Each row has a name. Each question is about the rows just above it.

[158 103  93  99  95 108 102 131 162]  V
[158 103  93  99  95 112 102 131 162]  U
[104  99  84  91  85 112  95 134 181]  T
Move every entry of [103  93  99] by +1 step of 1. => [104  94 100]
Move every entry of [95] by +1 step of 1. => [96]
Move every entry of [103  93  99] by -1 step of 1. => [102  92  98]

[107  90 159 149 128 111 144] = Q
[121 135 112 115 152 118 136] = Z
[113 136 100 138 175  97 143] = P
[118 144 122  86 130 127 123] = F
[114 143 119  83 132 127 124] = X
[104 133  98 131 180  95 146] = S
[116 142 119  85 134 127 125] = R
[117 137 101 135 172 101 142] = G
[116 141 120  87 133 128 125] = K
[121 123 124 155 150 105 139] = J
[142 122 118 146 129 149 130] = D
Move every entry of [127] by +1 step of 1. => [128]
[137 101 135] with +1 step of 1 on every entry: => [138 102 136]
[142 122 118] with +1 step of 1 on every entry: => [143 123 119]
Shift each entry of [101] by -1 times 1: => [100]
[ 98 131 180  95] with +1 step of 1 on every entry: => [ 99 132 181  96]
Shift each entry of [122 118 146 129] by +1 times 1: => [123 119 147 130]
Shift each entry of [135 112 115 152] by +1 times 1: => [136 113 116 153]

[124 152 116 161 100] : Dugi
[113 139  96 169 103] : veb
[108 162 137 109 103] : Mokif
[116 142 141  85 117] : Tok
[116 136  93 152  94] : nadem
[164 109 142 161 151] : ril
[175 100 140 133 146] : Las
[ 74 123 113 137 157] : lefu
[106 115 139 102 162] : bisul
[129 144 145 161 140] : tegi
[ 81 140 114 114 128] : kon
Shift each entry of [ 74 123 113 137] by +1 times 1: => [ 75 124 114 138]
Shift each entry of [108 162 137] by -1 times 1: => [107 161 136]
[162 137] with -1 step of 1 on every entry: => [161 136]
[106 115 139 102] with +1 step of 1 on every entry: => [107 116 140 103]
Shift each entry of [142] by +1 times 1: => [143]
Shift each entry of [114 114] by -1 times 1: => [113 113]

[144 119 165  97 123 132]  B
[126 163  99 148 125 130]  L
[151 109 163 113 112 142]  H
[154 101 156 137 108 132]  M
[109 129 131 137 170 128]  A
[130 144 100 169 129 101]  C
Move every entry of [101 156 137] by -1 step of 1. => [100 155 136]
[165] with +1 step of 1 on every entry: => [166]
[165  97 123] with -1 step of 1 on every entry: => [164  96 122]
[170] with -1 step of 1 on every entry: => [169]
Shift each entry of [163 113 112] by +1 times 1: => [164 114 113]
Move every entry of [151] by -1 step of 1. => [150]

[140 139 152 105 138 133] = pazep
[144 140 155 105 142 132] = pozur
[155 144 161 106 156 130] = Takon
[166 147 164 112 169 126] = timu
[160 145 163 108 163 128] = Rikup
[140 139 152] with -1 step of 1 on every entry: => [139 138 151]
Shift each entry of [144 161 106 156] by -1 times 1: => [143 160 105 155]
Move every entry of [160] by +1 step of 1. => [161]
Shift each entry of [112] by +1 times 1: => [113]
Move every entry of [160 145 163] by -1 step of 1. => [159 144 162]
Move every entry of [140 155] by +1 step of 1. => [141 156]
Shift each entry of [144 161 106 156] by +1 times 1: => [145 162 107 157]

